Below are the code and all the weights of a small trained network. Each question names an input and a target symbol and asks about switching units off, where a switched-off unit gives its printed mean instead of its output.

import numpy as np


def w(rows, s, z=0):
    codes = np.array(rows[::2]) - 128.0
    scale = np.full(codes.shape[1], s)
    scale[-1] = z or s
    return codes * scale


def norm(h):
    return h / np.sqrt((h * h).mean(-1, keepdims=True) + 1e-5)


def f(y):
    return np.maximum(y, 0)


def softmax(a):
    e = np.exp(a - a.max(-1, keepdims=True))
    return e / e.sum(-1, keepdims=True)


def log_softmax(a):
    a = a - a.max(-1, keepdims=True)
    return a - np.log(np.exp(a).sum(-1, keepdims=True))


def net(x, mask):
    ids = ['αβγελτ'.index(c) for c in x.split()]
    T = len(ids)
    res = E[ids] + P[:T]
    u = 0
    for l in range(3):
        r = norm(res)
        for j in range(2):
            rows = slice(2 * j, 2 * j + 2)
            q, k, v = (r @ M[l][rows].T for M in (Q, K, V))
            z = softmax(np.where(np.tri(T) > 0, q @ k.T / 2**0.5, -1e9)) @ v
            o = O[l][rows]
            res = res + np.where(mask[u + j], z, o[:, -1]) @ o[:, :-1]
        u += 2
        y = f(norm(res) @ A[l][:, :-1].T + A[l][:, -1])
        res = res + np.where(mask[u : u + 4], y, B[l][:, -1]) @ B[l][:, :-1]
        u += 4
    return log_softmax(norm(res)[-1] @ U[:, :-1].T + U[:, -1])


Q, K, V, O, A, B = {}, {}, {}, {}, {}, {}
E = w([
[145,156,142,156,160,91,132,133,129,104],'α',
[151,156,98,133,101,179,176,1,168,204],'β',
[105,157,111,124,118,104,103,130,111,79],'γ',
[112,150,153,110,148,113,96,145,154,117],'ε',
[140,107,140,137,130,134,108,144,163,65],'λ',
[99,116,142,152,163,106,96,133,113,139],'τ',
],0.00077)
P = w([
[175,158,76,108,215,228,124,130,4,104],'0',
[163,174,123,164,157,171,96,54,95,97],'1',
[123,170,160,213,119,122,96,121,131,82],'2',
[90,109,57,101,125,133,204,94,177,139],'3',
[74,84,75,109,170,116,180,191,158,112],'4',
[92,78,139,124,45,90,149,102,211,165],'5',
[97,81,160,154,61,87,98,184,175,135],'6',
],0.00038)
Q[0] = w([
[188,168,116,132,156,187,165,67,15,141],'0.h1',
[182,170,102,121,115,176,198,55,43,176],'0.h1',
[120,131,172,175,150,15,71,254,160,29],'0.h2',
[143,131,118,82,75,203,150,50,61,224],'0.h2',
],0.0016)
K[0] = w([
[164,105,156,192,251,85,140,164,92,48],'0.h1',
[123,103,172,151,207,59,100,166,83,43],'0.h1',
[199,227,99,134,65,170,188,60,107,207],'0.h2',
[47,73,178,155,172,59,75,209,170,31],'0.h2',
],0.0018)
V[0] = w([
[225,134,131,147,104,194,195,58,103,190],'0.h1',
[144,153,150,208,156,98,155,124,177,102],'0.h1',
[160,137,162,140,107,2,156,210,109,65],'0.h2',
[162,164,80,86,124,183,168,62,170,92],'0.h2',
],0.00098)
O[0] = w([
[71,83,114,85,32,69,126,216,206,182,55],'0.h1',
[169,102,126,19,99,176,95,87,98,162,254],'0.h1',
[143,105,162,113,254,180,31,143,66,57,150],'0.h2',
[118,108,79,127,79,125,112,77,123,255,207],'0.h2',
],0.00082,0.00061)
A[0] = w([
[113,173,141,131,188,151,125,69,110,121,187],'0.n1',
[105,126,128,161,36,92,149,251,130,156,14],'0.n2',
[104,107,81,120,76,94,179,233,124,160,5],'0.n3',
[142,121,162,114,170,126,72,67,128,93,93],'0.n4',
],0.0012,0.00034)
B[0] = w([
[140,83,114,109,55,101,165,158,155,174,244],'0.n1',
[126,108,104,23,94,128,216,2,172,185,153],'0.n2',
[139,132,207,117,41,97,85,14,166,164,144],'0.n3',
[143,137,154,134,25,166,128,139,110,191,225],'0.n4',
],0.0011)
Q[1] = w([
[143,193,153,174,42,102,142,55,177,169],'1.h1',
[99,135,72,80,100,101,208,72,179,178],'1.h1',
[115,138,176,160,2,89,113,28,188,160],'1.h2',
[67,104,65,68,113,81,217,31,214,164],'1.h2',
],0.0046)
K[1] = w([
[88,74,112,39,141,122,110,158,146,98],'1.h1',
[86,99,157,90,49,115,87,120,164,102],'1.h1',
[119,98,37,71,155,176,194,62,160,185],'1.h2',
[173,156,120,147,36,196,146,3,132,190],'1.h2',
],0.0045)
V[1] = w([
[164,83,117,208,142,170,196,77,170,118],'1.h1',
[120,90,86,125,56,130,108,149,94,55],'1.h1',
[114,10,68,195,92,135,120,89,66,97],'1.h2',
[237,178,102,109,118,82,177,131,135,59],'1.h2',
],0.0012)
O[1] = w([
[107,91,128,122,24,122,169,166,67,130,83],'1.h1',
[142,37,95,171,150,103,76,94,123,76,150],'1.h1',
[148,246,108,122,90,160,167,242,177,235,135],'1.h2',
[50,85,155,202,66,205,210,134,96,120,254],'1.h2',
],0.0013,0.00058)
A[1] = w([
[218,97,70,182,88,216,137,158,175,5,158],'1.n1',
[89,92,84,1,18,105,11,182,133,58,19],'1.n2',
[144,112,216,128,206,75,99,46,182,68,95],'1.n3',
[153,112,127,121,154,41,113,13,93,41,3],'1.n4',
],0.00073,0.00034)
B[1] = w([
[98,196,187,2,165,85,98,117,170,189,253],'1.n1',
[232,143,158,253,230,82,193,122,163,155,197],'1.n2',
[191,90,63,73,169,194,77,118,45,107,208],'1.n3',
[227,152,126,145,193,185,113,55,122,210,187],'1.n4',
],0.00081,0.00056)
Q[2] = w([
[113,87,77,98,79,56,176,3,231,191],'2.h1',
[182,159,208,201,30,121,45,71,142,156],'2.h1',
[156,112,97,57,126,52,127,85,201,177],'2.h2',
[63,118,114,166,161,210,160,193,57,78],'2.h2',
],0.0048)
K[2] = w([
[179,136,101,78,48,187,159,2,157,234],'2.h1',
[99,83,53,45,198,132,210,131,142,144],'2.h1',
[92,46,172,130,118,91,98,141,157,152],'2.h2',
[144,214,107,155,103,162,151,104,96,112],'2.h2',
],0.0047)
V[2] = w([
[143,161,135,208,160,30,219,123,7,185],'2.h1',
[6,255,5,122,98,83,74,80,5,60],'2.h1',
[47,36,228,49,136,156,3,241,220,88],'2.h2',
[17,124,90,126,149,71,57,110,19,248],'2.h2',
],0.00083)
O[2] = w([
[50,158,98,183,153,142,197,82,229,110,183],'2.h1',
[160,56,54,220,79,35,159,125,188,226,168],'2.h1',
[98,168,89,204,104,121,209,107,167,167,10],'2.h2',
[94,163,249,69,133,174,158,97,157,17,139],'2.h2',
],0.0017,0.0011)
A[2] = w([
[145,149,138,69,75,152,130,182,58,151,69],'2.n1',
[161,250,102,123,175,112,121,127,179,127,34],'2.n2',
[145,136,65,131,124,207,139,80,126,218,252],'2.n3',
[35,116,171,170,103,201,191,107,135,36,142],'2.n4',
],0.0018,0.00019)
B[2] = w([
[114,205,130,93,72,140,146,250,23,170,156],'2.n1',
[111,151,84,167,180,209,175,113,120,160,187],'2.n2',
[110,119,150,146,157,85,103,201,117,87,200],'2.n3',
[34,50,215,132,44,195,180,123,153,38,253],'2.n4',
],0.0019,0.0015)
U = w([
[132,168,146,56,75,79,135,106,163,156,2],'α',
[141,212,132,65,53,138,124,252,6,177,131],'β',
[212,83,141,77,242,117,9,21,75,58,169],'γ',
[115,246,71,169,233,221,197,85,182,185,133],'ε',
[156,37,50,246,109,18,124,175,198,201,158],'λ',
[39,54,205,137,50,202,189,118,153,30,143],'τ',
],0.0033,0.0025)

Each question gives the input, a string of symbols that net reads in full, and the target symbol t.
The units are the heads (2 rows each of Q, K, V and O) and the neurons (one row each of A and B). Each row of codes is followed by its name. A weight is (code - 128) times the scale printed after its matrix; where a second scale follows, it is the last column's (O, A, B and U).
mask holds one flag per unit, layer by layer, with each layer's heads first. A switched-off unit (its flag False) gives its mean, the last column of its rows in O or B, instead of its output. The means were averaged over made-up inputs and are rounded, as every weight is.
A unit's drop is (log p(t) with every unit on - log p(t) with that unit switched off) / (log p(t) with every unit on - log p(t) with every unit switched off).
The circuit of an input: a set's keep is (log p(t) with only the set's units on - log p(t) with every unit switched off) / (log p(t) with every unit on - log p(t) with every unit switched off). Starting from the 12 units with the biggest drops (on a tie, the unit counted first), units are removed one at a time, each time the one whose removal leaves the highest keep (on an exact tie, the one counted first), for as long as the keep stays at least 0.8.
circuit, biggest first: the units of the circuit, biggest drop first
k most important neurons: the k neurons with the biggest drops, biggest first
top k neurons in layer l: the k neurons of layer l with the biggest drops, biggest first
which heads matter: for each layer, one digit per head in row order, 1 if its drop is at least 0.15 and else 0, layers parted by /
input α α α ε λ τ, target γ: circuit, biggest first : [1.h2; 2.h1; 2.n4]
input β ε γ ε β γ ε, target α: circuit, biggest first : [0.h2; 0.n2; 2.n4]
input τ α γ ε λ β, target λ: circuit, biggest first : [2.h2; 2.n3]
input ε γ γ α λ, target λ: circuit, biggest first : [2.h1]
input λ α β, target λ: circuit, biggest first : [2.n4; 2.n3; 2.h2]
input α γ ε α γ ε β, target ε: top 2 neurons in layer 2 : [2.n4; 2.n2]
input α α α γ γ α ε, target λ: circuit, biggest first : [2.h1; 2.n4]
input γ α α β, target β: which heads matter : 10 / 11 / 11
input γ α β, target γ: which heads matter : 00 / 01 / 11
input λ α α, target β: which heads matter : 00 / 00 / 10
input β ε α γ, target ε: which heads matter : 10 / 01 / 00
input τ ε λ, target ε: which heads matter : 00 / 01 / 00
input γ α γ τ γ τ, target ε: which heads matter : 00 / 01 / 01
input γ τ ε λ, target ε: 4 most important neurons : [2.n2; 0.n1; 1.n1; 2.n4]
input β α α γ α α, target γ: 3 most important neurons : [2.n4; 0.n1; 1.n3]
input γ γ α, target λ: which heads matter : 00 / 00 / 10
input τ γ α, target ε: circuit, biggest first : [1.h2; 2.n2]
input γ γ ε, target λ: circuit, biggest first : [2.h1]
input α λ α β α α ε, target ε: which heads matter : 00 / 01 / 11
input α α β α, target β: circuit, biggest first : [1.h1; 2.n1; 2.h2]
input ε γ ε α λ, target γ: which heads matter : 00 / 01 / 00
input α ε β ε α γ, target ε: which heads matter : 10 / 01 / 01
input α α α γ γ α β, target γ: which heads matter : 00 / 10 / 10
input ε α α β, target β: which heads matter : 10 / 10 / 11
input λ γ λ, target β: 3 most important neurons : [2.n1; 1.n1; 2.n4]
input α γ λ α, target λ: which heads matter : 00 / 00 / 00
input β α ε, target ε: which heads matter : 10 / 01 / 00
input α ε α β β γ, target α: 2 most important neurons : [2.n4; 0.n2]
